Below is a small trained network, with its code and all its weights. Each question gives an input and a class and asks what happens when units are switched off, that is, made to give their printed mean instead of their output.

import numpy as np


def w(rows, s, z=0):
    codes = np.array(rows[::2]) - 128.0
    scale = np.full(codes.shape[1], s)
    scale[-1] = z or s
    return codes * scale


def f(y):
    return np.maximum(y, 0)


def log_softmax(a):
    a = a - a.max(-1, keepdims=True)
    return a - np.log(np.exp(a).sum(-1, keepdims=True))


def net(x, mask):
    res = np.array(x, float).reshape(1, 5) / 4 @ E
    y = f(res @ A[0][:, :-1].T + A[0][:, -1])
    res = res + np.where(mask, y, B[0][:, -1]) @ B[0][:, :-1]
    return log_softmax(res[-1] @ U[:, :-1].T + U[:, -1])


A, B = {}, {}
E = w([
[246,75,118,46,93,102,115,206,121,150,155],'x0',
[156,142,203,185,208,70,85,153,80,140,93],'x1',
[120,82,28,210,38,79,156,133,104,81,107],'x2',
[165,159,108,81,159,61,93,96,118,114,71],'x3',
[192,96,162,118,139,138,192,126,2,126,67],'x4',
],0.0095)
A[0] = w([
[212,176,106,173,120,14,113,170,58,77,90,172],'neuron 0',
[159,155,233,113,128,191,225,172,102,211,71,179],'neuron 1',
[102,131,118,138,110,114,89,161,209,47,189,217],'neuron 2',
[131,75,150,131,166,181,157,73,20,117,16,200],'neuron 3',
[177,50,98,147,134,54,66,169,71,94,110,173],'neuron 4',
[151,155,164,133,244,127,173,88,1,105,33,194],'neuron 5',
[114,232,137,205,200,129,45,134,145,178,112,177],'neuron 6',
[190,102,129,54,137,96,67,199,162,119,190,227],'neuron 7',
[162,32,94,47,123,154,129,236,179,153,214,184],'neuron 8',
[66,83,35,133,75,207,197,89,160,69,188,215],'neuron 9',
[156,65,123,134,132,68,135,170,111,88,144,249],'neuron 10',
[107,61,98,175,100,177,162,75,123,62,175,186],'neuron 11',
[59,196,218,110,222,146,117,45,105,106,126,254],'neuron 12',
[119,214,197,123,239,144,130,127,188,119,143,229],'neuron 13',
[90,100,89,183,22,185,216,78,161,62,100,184],'neuron 14',
[61,193,141,91,171,168,64,119,163,76,90,171],'neuron 15',
[163,61,152,124,137,86,143,109,72,88,46,201],'neuron 16',
[55,136,78,152,113,193,156,39,127,136,79,244],'neuron 17',
[104,126,43,194,146,75,138,125,79,80,158,204],'neuron 18',
[151,99,101,15,118,185,161,197,106,151,168,192],'neuron 19',
[107,199,73,136,182,95,48,109,137,121,143,235],'neuron 20',
[82,136,20,153,78,179,217,117,162,80,175,182],'neuron 21',
],0.0067,0.0026)
B[0] = w([
[166,80,124,149,154,59,89,92,70,140,179,210],'neuron 0',
[143,118,79,150,143,146,173,157,142,93,162,202],'neuron 1',
[119,146,148,159,124,212,137,125,171,182,77,196],'neuron 2',
[119,77,75,155,164,95,172,194,141,33,177,220],'neuron 3',
[122,103,41,178,115,109,90,91,67,157,139,194],'neuron 4',
[81,67,129,118,138,117,161,171,100,64,181,246],'neuron 5',
[131,66,168,65,164,131,98,120,139,210,145,211],'neuron 6',
[160,140,101,102,78,118,200,56,160,156,110,197],'neuron 7',
[236,205,81,104,50,185,193,91,194,180,179,206],'neuron 8',
[122,218,165,169,115,140,94,151,157,99,59,234],'neuron 9',
[191,164,75,141,115,110,89,63,62,165,153,178],'neuron 10',
[92,226,118,217,146,104,87,130,134,124,104,191],'neuron 11',
[43,52,172,90,143,161,188,134,189,133,152,245],'neuron 12',
[119,63,186,97,130,191,172,123,146,149,94,224],'neuron 13',
[94,254,133,147,184,98,34,154,140,105,116,224],'neuron 14',
[88,79,175,100,125,154,127,127,164,172,94,201],'neuron 15',
[115,122,73,161,112,100,155,99,61,92,171,199],'neuron 16',
[64,129,150,144,140,118,77,218,125,98,109,217],'neuron 17',
[120,111,144,159,163,124,94,90,133,98,111,193],'neuron 18',
[152,201,79,130,58,131,160,117,166,124,158,192],'neuron 19',
[127,128,180,115,153,100,118,101,119,209,90,193],'neuron 20',
[97,212,124,151,190,160,77,139,179,95,94,223],'neuron 21',
],0.0072,0.012)
U = w([
[84,62,143,118,141,124,164,183,109,70,159,2],'0',
[77,185,151,158,160,112,26,142,141,93,50,111],'1',
[145,62,95,151,144,2,59,68,14,119,143,146],'2',
[210,156,91,110,31,164,141,76,147,179,153,227],'3',
[62,46,244,92,154,160,105,65,142,237,92,193],'4',
],0.0081,0.00096)

Each question gives the input, the list of numbers given to net, and the class t.
The units are the neurons (one row each of A and B). Each row of codes is followed by its name. A weight is (code - 128) times the scale printed after its matrix; where a second scale follows, it is the last column's (A, B and U).
mask holds one flag per neuron, in row order. A switched-off neuron (its flag False) gives its mean, the last column of its row in B, instead of its output. The means were averaged over made-up inputs and are rounded, as every weight is.
A unit's drop is (log p(t) with every unit on - log p(t) with that unit switched off) / (log p(t) with every unit on - log p(t) with every unit switched off).
The circuit of an input: a set's keep is (log p(t) with only the set's units on - log p(t) with every unit switched off) / (log p(t) with every unit on - log p(t) with every unit switched off). Starting from the 12 units with the biggest drops (on a tie, the unit counted first), units are removed one at a time, each time the one whose removal leaves the highest keep (on an exact tie, the one counted first), for as long as the keep stays at least 0.8.
units of the circuit, in order: the units of the circuit, biggest drop first
k most important neurons: the k neurons with the biggest drops, biggest first
drop of u: that unit's drop, to one decimal
input [1,3,2,-2,-2], class 2: units of the circuit, in order	(neuron 12; neuron 9; neuron 21)
input [6,4,4,-7,3], class 3: units of the circuit, in order	(neuron 8)
input [4,5,-7,3,3], class 0: units of the circuit, in order	(neuron 5; neuron 1)
input [2,-3,0,-1,7], class 2: units of the circuit, in order	(neuron 12; neuron 2)
input [7,1,8,1,-2], class 3: 3 most important neurons	(neuron 8; neuron 7; neuron 5)
input [-3,-7,-5,-1,-1], class 1: 2 most important neurons	(neuron 9; neuron 6)
input [7,4,-4,-3,7], class 3: 3 most important neurons	(neuron 8; neuron 19; neuron 7)
input [-3,7,5,6,-5], class 2: 2 most important neurons	(neuron 0; neuron 4)
input [5,-5,7,-2,-8], class 1: 2 most important neurons	(neuron 21; neuron 14)
input [-3,-1,1,5,8], class 2: 3 most important neurons	(neuron 0; neuron 16; neuron 13)
input [-2,0,-1,-3,-3], class 4: 2 most important neurons	(neuron 3; neuron 14)
input [-3,5,3,-1,7], class 2: drop of neuron 0	0.1
input [2,-1,1,0,-8], class 3: drop of neuron 8	0.3
input [5,2,6,-4,-3], class 3: most important neuron	(neuron 8)
